Each row has a name. After each piece below comes the name of the row it's from, unless a question asks for something else. Each question is about the rows just above it.

[148 158 126 114 123 125 134] = Bili
[152 141 118 158  30 126 137] = nute
[136 183 189 141  98 128 104] = gubef
[152 141 117 135  82 163 163] = tuz
[137 183 117 158  30 158 152] = Pirog
[140  91  90 113 174 119 115] = Davuk
The rest of the row after [183 189]: | [141  98 128 104]
Which row holds these entries in another order? [ 30 117 137 152 158 158 183] | Pirog
Which row holds these entries in another order? [163 163  82 135 117 141 152] | tuz
Go on from [183 189 141] to the end of its row. | [ 98 128 104]
Go on from [152 141 118] to the end of its row. | [158  30 126 137]
[ 91  90 113 174 119 115 140] is which row reordered? | Davuk
After [118 158  30], its row goes on with | [126 137]

[146 104 110 139  91 105  94 151 130] = Komil
[166  17  74 134 100 100  67  37  39] = tuz
[108 164 136  99 120 159 205  63  91] = Pigi
[108 164 136  99 206 159 205  63  91] = nute
[109 177 135 101 196 151 206  94 108] = lomi
[127  87 112 108 183 147 154   4  42] = pip
Go on from [ 99 120] to the end of its row. | [159 205  63  91]
The rest of the row after [ 99 206 159 205]: | [63 91]
The rest of the row after [112 108 183 147 154]: | [ 4 42]
[166  39  67  37 134  17  74 100 100] is which row reordered? | tuz
After [101 196 151 206  94], its row goes on with | [108]

[101 224 125 152 115] : Bili
[152 224 101 153 101] : Pigi
[125 115 225 152 101] : gubef
Put [101 153 101 224 152] back in order: which row is it? | Pigi
The rest of the row after [101 224 125 152]: | [115]
Which row holds these entries in another order? [101 152 225 115 125] | gubef
Put [101 115 125 152 224] back in order: which row is it? | Bili

[232 149 190 219 117 115 115  55] -> Davuk
[149 117 115  55 232 219 116 190] -> Pigi
[125 120 132 126 123 128 126 133] -> naveg
Put [120 123 125 126 126 128 132 133] back in order: which row is it? | naveg
[ 55 232 149 190 219 117 115 115] is which row reordered? | Davuk
Which row holds these entries in another order? [ 55 115 115 117 149 190 219 232] | Davuk
Which row holds these entries in another order? [190 116 219 232  55 115 117 149] | Pigi
After [132 126], its row goes on with | [123 128 126 133]
[219 117 149 232 115 190  55 115] is which row reordered? | Davuk

[144 140 101 106]  naveg
[227 103 116 136]  Bili
[116 136 103 226]  gubef
[143 140 170 197]  Susen
After [144 140], its row goes on with | [101 106]
[197 143 140 170] is which row reordered? | Susen
After [140 101], its row goes on with | [106]
[103 136 116 226] is which row reordered? | gubef

[186  96  97 111 126 117 156  93 109 108 164 128 152  92 174 251  62 132
 180 120]  Bili
[127  74 145  79  87 141 143  69 122 125 197 140  76 140 175 100 147 103
 168  98]  Davuk
[192 154 119  98 111 137 156  52  97 107 164 146 101  96 165 117  98 162
 145 146]  lomi
[154  69  49 111 167 119 137 122 145 134 157 126 157 155 125 251  63  91
 182  96]  Pigi
[174 142  92  95 137 141 143  68 122 125 161 146  98 139 134 148  80 142
 140 132]  gubef
[205 117 136 110  92 116 169  69  79  92 172 129 145  45 209 138 115 159
 182 138]  Pirog
[140 107 116  86 121 151 147  87 106 108 145 151 140 112 175  86  58 165
 121 147]  naveg
[125  87 116  87 168 127 145 101 105 104 139 149 164 106 211 140 116 161
 183 140]  Komil
[183 176 110  89 121 151 148  42 111 121 162 156  71 131 137 103  85 161
 123 149]  tuz
[154  72  50 112 167 121 137 121 147 134 157 126 154 153 126 252  62  94
 178  94]  Susen
[125  87 116  87 168 127 145 101 105 104 139 149 164 106 186  78  50 167
 119 147]  nute
[128  72 147  79  88 135 107 113 109 178 198 140  78 140 175 101 148 102
 168  97]  pip
Go on from [121 151 148] to the end of its row. | [ 42 111 121 162 156  71 131 137 103  85 161 123 149]
Which row holds these entries in another order? [ 49  63  69  91  96 111 119 122 125 126 134 137 145 154 155 157 157 167
 182 251] | Pigi
Go on from [141 143  68 122 125] to the end of its row. | [161 146  98 139 134 148  80 142 140 132]
[145 146 192 154 119  98 111 137 156  52  97 107 164 146 101  96 165 117
  98 162] is which row reordered? | lomi
The rest of the row after [142 140]: | [132]
Go on from [106 186] to the end of its row. | [ 78  50 167 119 147]
Go on from [251  63] to the end of its row. | [ 91 182  96]

[ 61 141 148 155 137 111 131 145 139 133 199 142  84 143 118 151 158 126
 106  78 152  16  99 157  55 175  36 130  87 108 113 143 153  67 105 134
 160 130 180 102 140 180  93  70 117 115  44 113 150 184 140]  Susen
[ 92 134 145 162 146 155 167 166 179  96 219 149 101 148 174 143 133 175
 138  73 153  16  95 103  64 160 106  77 134 109  89 148 147 110 126 145
 172 102 147 181 140 140 124 118 155 157  87 100  57 184  91]  tuz
[179  91 188 106 119 117  96 124 170 206  97 106 118  96  87 133 193 115
 126 150 106  66 141  95 127 167 116 100 170 125 117  15 105 130 112 111
 201 112 157 139  93 126 108 164 135 137 212 118  50  90 131]  nute
[199 143 130 139 140  70  84 180 102 131 175 153 137  44 106 155  93 151
 113  61  78 160  99 157  67  16  36  87  55 140 126 148 113 141 130 145
 133 158 143 184 105 108 117 133 152 115 180 150 111 142 118]  Davuk
After [153  16], its row goes on with | [ 95 103  64 160 106  77 134 109  89 148 147 110 126 145 172 102 147 181
 140 140 124 118 155 157  87 100  57 184  91]
Which row holds these entries in another order? [212 118  50  90 131 179  91 188 106 119 117  96 124 170 206  97 106 118
  96  87 133 193 115 126 150 106  66 141  95 127 167 116 100 170 125 117
  15 105 130 112 111 201 112 157 139  93 126 108 164 135 137] | nute
[140 184 150 113  44 115 117  70  93 180 140 102 180 130 160 134 105  67
 153 143 113 108  87 130  36 175  55 157  99  16 152  78 106 126 158 151
 118 143  84 142 199 133 139 145 131 111 137 155 148 141  61] is which row reordered? | Susen
Go on from [160  99 157] to the end of its row. | [ 67  16  36  87  55 140 126 148 113 141 130 145 133 158 143 184 105 108
 117 133 152 115 180 150 111 142 118]

[109 206 143  99  49 192 151  18] -> Pirog
[123  58 202 209 189  57  95 209] -> naveg
[ 94  74  69 124 187  52 187 112] -> pip
[171  93 133 192  90 161 103 193] -> Susen
[137 114  69 124  72 172 154 171] -> nute
[141 105 135 190  62 188 105 207] -> gubef
[163  64 203 201  64 206  70 197] -> Pigi
[ 75 146  83 124 187  51 186  95] -> Komil
After [ 69 124  72 172 154], its row goes on with | [171]
Put [114  69 171 137 124  72 154 172] back in order: which row is it? | nute
Put [207 141 105 135 190  62 188 105] back in order: which row is it? | gubef
After [187  51 186], its row goes on with | [95]
Go on from [124 187  52] to the end of its row. | [187 112]

[123  76 234  75 120  67 239 128  66 242  76] : Pigi
[123  76  67  76 128 239  76  66 242 234 120] : Susen
[115  96  75 155 121 161 102 116 162  93 152] : tuz
[129 137 192  91 142  76 165 149  73 173  79] : gubef
[130 108  78 166  85 177 116  76 180 105 175] : Bili
[115  97  78 166  85 177 116 132  67  98  70] : naveg
[117  59 189  79 121 161 103 114  77 211  88] : nute
[101 215 144  86  99  83  84 108  82  97  99] : lomi
[150 178 148 101 115 159 146 180 113 119 122] : pip
[175 130 180  85 108 105  76  78 167 116 177] : Pirog
[105  94  64 204  88 213 123  77 215 102 184] : Davuk
After [115  96], its row goes on with | [ 75 155 121 161 102 116 162  93 152]
Put [175  85 108 130 180 177 105 167  78  76 116] back in order: which row is it? | Pirog
Put [ 99  97  82 108  84  83  99  86 144 215 101] back in order: which row is it? | lomi
Which row holds these entries in another order? [ 76 242  66 128 239  67 120  75 234  76 123] | Pigi
Put [123  76  75 128  67  76 239  66 120 242 234] back in order: which row is it? | Pigi
[108 130  76 105 116 180  78 175  85 166 177] is which row reordered? | Bili
The rest of the row after [121 161 102]: | [116 162  93 152]

[112 110 104 169 140 128 185 105 117] : Bili
[128 110 106 104 140 112 169 117 185] : lomi
[ 60 118  13 195 102 185 104 118 127] : gubef
[140 169 111 128 140 127 104 117 110] : Pigi
Go on from [ 60 118  13] to the end of its row. | [195 102 185 104 118 127]
[111 169 140 104 127 128 140 110 117] is which row reordered? | Pigi
After [128 140], its row goes on with | [127 104 117 110]
Put [117 105 185 128 140 169 104 110 112] back in order: which row is it? | Bili
After [127 104 117], its row goes on with | [110]
The rest of the row after [140 128]: | [185 105 117]

[146 203 106  98 112 139 133 130 128 128 101 121 146 119 124 127 129 130
 134 142 154 163 125 125 133 139 125 106 125 119 107 133 130 129  76 137
 123 131 142 134 140 138  28 151 113 139 117 129 135 137 134 101 131 114
 152 125] = Susen
[132 142 108 140 127 132 123 133 130 129 127 124 136 123 152 125 132 132
 139 146 163 166 122 122 121 122 129 136 126 125 121 125 125 125 124 128
 122 134 130 128 104 136 118 138 123 131 124 128 133 137 133 123 129 129
 147 132] = nute
[111  64 170 143 137 120 124 123 125 127 154 136 108 136 121 133 123 128
 115 107  79  61 133 133 127 118 130 146 131 139 153 129 126 131 188 122
 138 126 122 125 148 129 187 115 146 118 139 129 114 128 125 146 124 134
  93 128] = pip
After [137 134], its row goes on with | [101 131 114 152 125]
Which row holds these entries in another order? [128  93 134 124 146 125 128 114 129 139 118 146 115 187 129 148 125 122
 126 138 122 188 131 126 129 153 139 131 146 130 118 127 133 133  61  79
 107 115 128 123 133 121 136 108 136 154 127 125 123 124 120 137 143 170
  64 111] | pip

[112 196 242  81  81  87 149 184  70 173 205  51]  naveg
[ 67 154  47 176 109 109 142  63 111 173 206 154]  Komil
[ 95 192  77 131  86 131  89  90 111 173 206 154]  tuz
[ 67 154  47 176 109 109 142  63 164  14 130  51]  Bili
After [192  77], its row goes on with | [131  86 131  89  90 111 173 206 154]
Go on from [ 86 131  89  90] to the end of its row. | [111 173 206 154]

[ 88 118 112 131 146 167 132 150 103 151 172  70  82  86  94 143 158 214
  93  89] : Pirog
[102  63 122 138  95 134 140 121 100  90 137 125 133 150 158  92 106 102
 135 137] : gubef
[147  75 134 137  74 107 143  86 110  63  79 194 130 137 110 165 107 101
 183 142] : Komil
[151  90 121 189 140  96  71 100 134 119 102 135  90 138 185  95 122 106
  63 135] : Pigi
[168 167 140 121 132 104 121 113 134 119 103 162 169 175 178  85  93  45
 151 163] : naveg
[ 88 118 112 131 146 130 132 150 103 151 123  70  82  86  94 143 158 214
  93  89] : Davuk
[100 127 134 122 146 110 109 172 162 152 132 102 147 100 109 154 177 153
  77 122] : tuz
[172 231 134 113 179 127 113 101 134 186 147 116 170 191 218  25  83  39
 124 161] : Bili
[ 95 115 139 122 141  95 105 180 173 146  72 180 193 140 130 172 191 153
  70 124] : Susen
[123 150  88 132 132  93  82 158 130  86 112  89 151 103 143  94  70 146
 118 214] : pip
[ 93 110 139 123 139  95 106 179 171 143 119 110 156  91  94 177 192 156
  71 123] : nute
[102  63 122 138  95 134 140 121 100  90 119 135  96  90  72 189 151 185
 135 106] : lomi
Put [122  95 140 102 106 135 119 135 134  96  72 151 100 189 121  90 185 138
  90  63] back in order: which row is it? | lomi
The rest of the row after [112  89 151 103 143]: | [ 94  70 146 118 214]
Which row holds these entries in another order? [ 70  82  86  88  89  93  94 103 112 118 123 130 131 132 143 146 150 151
 158 214] | Davuk
After [143  86 110], its row goes on with | [ 63  79 194 130 137 110 165 107 101 183 142]
After [134 119 102], its row goes on with | [135  90 138 185  95 122 106  63 135]
Go on from [100 134] to the end of its row. | [119 102 135  90 138 185  95 122 106  63 135]

[ 81 146 136 141] = Komil
[141 202 167 173] = Bili
[136  81 146 142] = Susen
[114 163 176 156] = naveg
[ 92 181 181 144] = Davuk
[115 197 153 229] = lomi
[114 114 158 146] = Pigi
[142 137  81 146] = gubef
[142  75 107 137] = Pirog
[ 81 136 142 146] is which row reordered? | Susen
[142 136  81 146] is which row reordered? | Susen
Go on from [142  75] to the end of its row. | [107 137]

[104 140 186 130 185 130 140] = Komil
[123 155 186 130 185 130 139] = Bili
[123 154 107 130 172 123 155] = Davuk
Which row holds these entries in another order? [186 130 185 130 140 104 140] | Komil
Go on from [140 186 130 185] to the end of its row. | [130 140]
Go on from [123 154 107 130 172] to the end of its row. | [123 155]
The rest of the row after [130 172 123]: | [155]

[173 222 152 114  79  70 195  42 128 121 116  44 103 193  87  37 119 157
  74 142 158 199 105 154 104 165 216 100 125  64  54 190 166  62 117 104
 113  97  82 136 145 137 204 166 187 133] : Pirog
[142 149 110  66   6 176 191  37 141  77 154  26 181  71 138 179 125 201
 145  87 179 190 164  87 161 145 121  50 121  50 141 196  77 190 199 183
 102 134  63 146 111 113 210 148 157   5] : Davuk
[173 222 173 114  79  70 195  42 128 121 116  44 103 193  87  37 119 157
  74 142 158 199 105 154 104 165 216 100 125  64  54  97  92  62 117 104
 113  97  82 136 145 137 204 166 187 133] : tuz
[100  42 190  87 136 154  97 145 103 121  44 114 173 193 166 119 117 157
  74 204 133 199 125  62 128 158 222 187 142 116 165 137 195 104  69 166
  82 105  79  54 104  64 152 113  37 216] : naveg
After [222 152 114  79], its row goes on with | [ 70 195  42 128 121 116  44 103 193  87  37 119 157  74 142 158 199 105
 154 104 165 216 100 125  64  54 190 166  62 117 104 113  97  82 136 145
 137 204 166 187 133]
The rest of the row after [222 152]: | [114  79  70 195  42 128 121 116  44 103 193  87  37 119 157  74 142 158
 199 105 154 104 165 216 100 125  64  54 190 166  62 117 104 113  97  82
 136 145 137 204 166 187 133]
Put [133 187 166 204 137 145 136  82  97 113 104 117  62 166 190  54  64 125
 100 216 165 104 154 105 199 158 142  74 157 119  37  87 193 103  44 116
 121 128  42 195  70  79 114 152 222 173] back in order: which row is it? | Pirog

[135  21  98 128   8] -> Pirog
[135  70 131 128  92] -> tuz
[ 91  70 128 131 135] -> gubef
[135  21  97 128  92] -> Susen
The rest of the row after [135  21  98 128]: | [8]
[131 128  92 135  70] is which row reordered? | tuz

[126 109  89 111 130]  pip
[122  82  41 194 106]  naveg
[207 162 159 153 111]  Bili
[123  82  41 106 194]  Komil
[156  97 149 205 169]  tuz
[175 158 181  62 129]  lomi
[156 184 149 205 169]  Pigi
[ 87  42  69 167  52]  Susen
[129 181 175  63 158]  gubef
[163 188 245  98  92]  Pirog
Which row holds these entries in another order? [ 82 194 123 106  41] | Komil
Which row holds these entries in another order? [158 129 181 175  63] | gubef

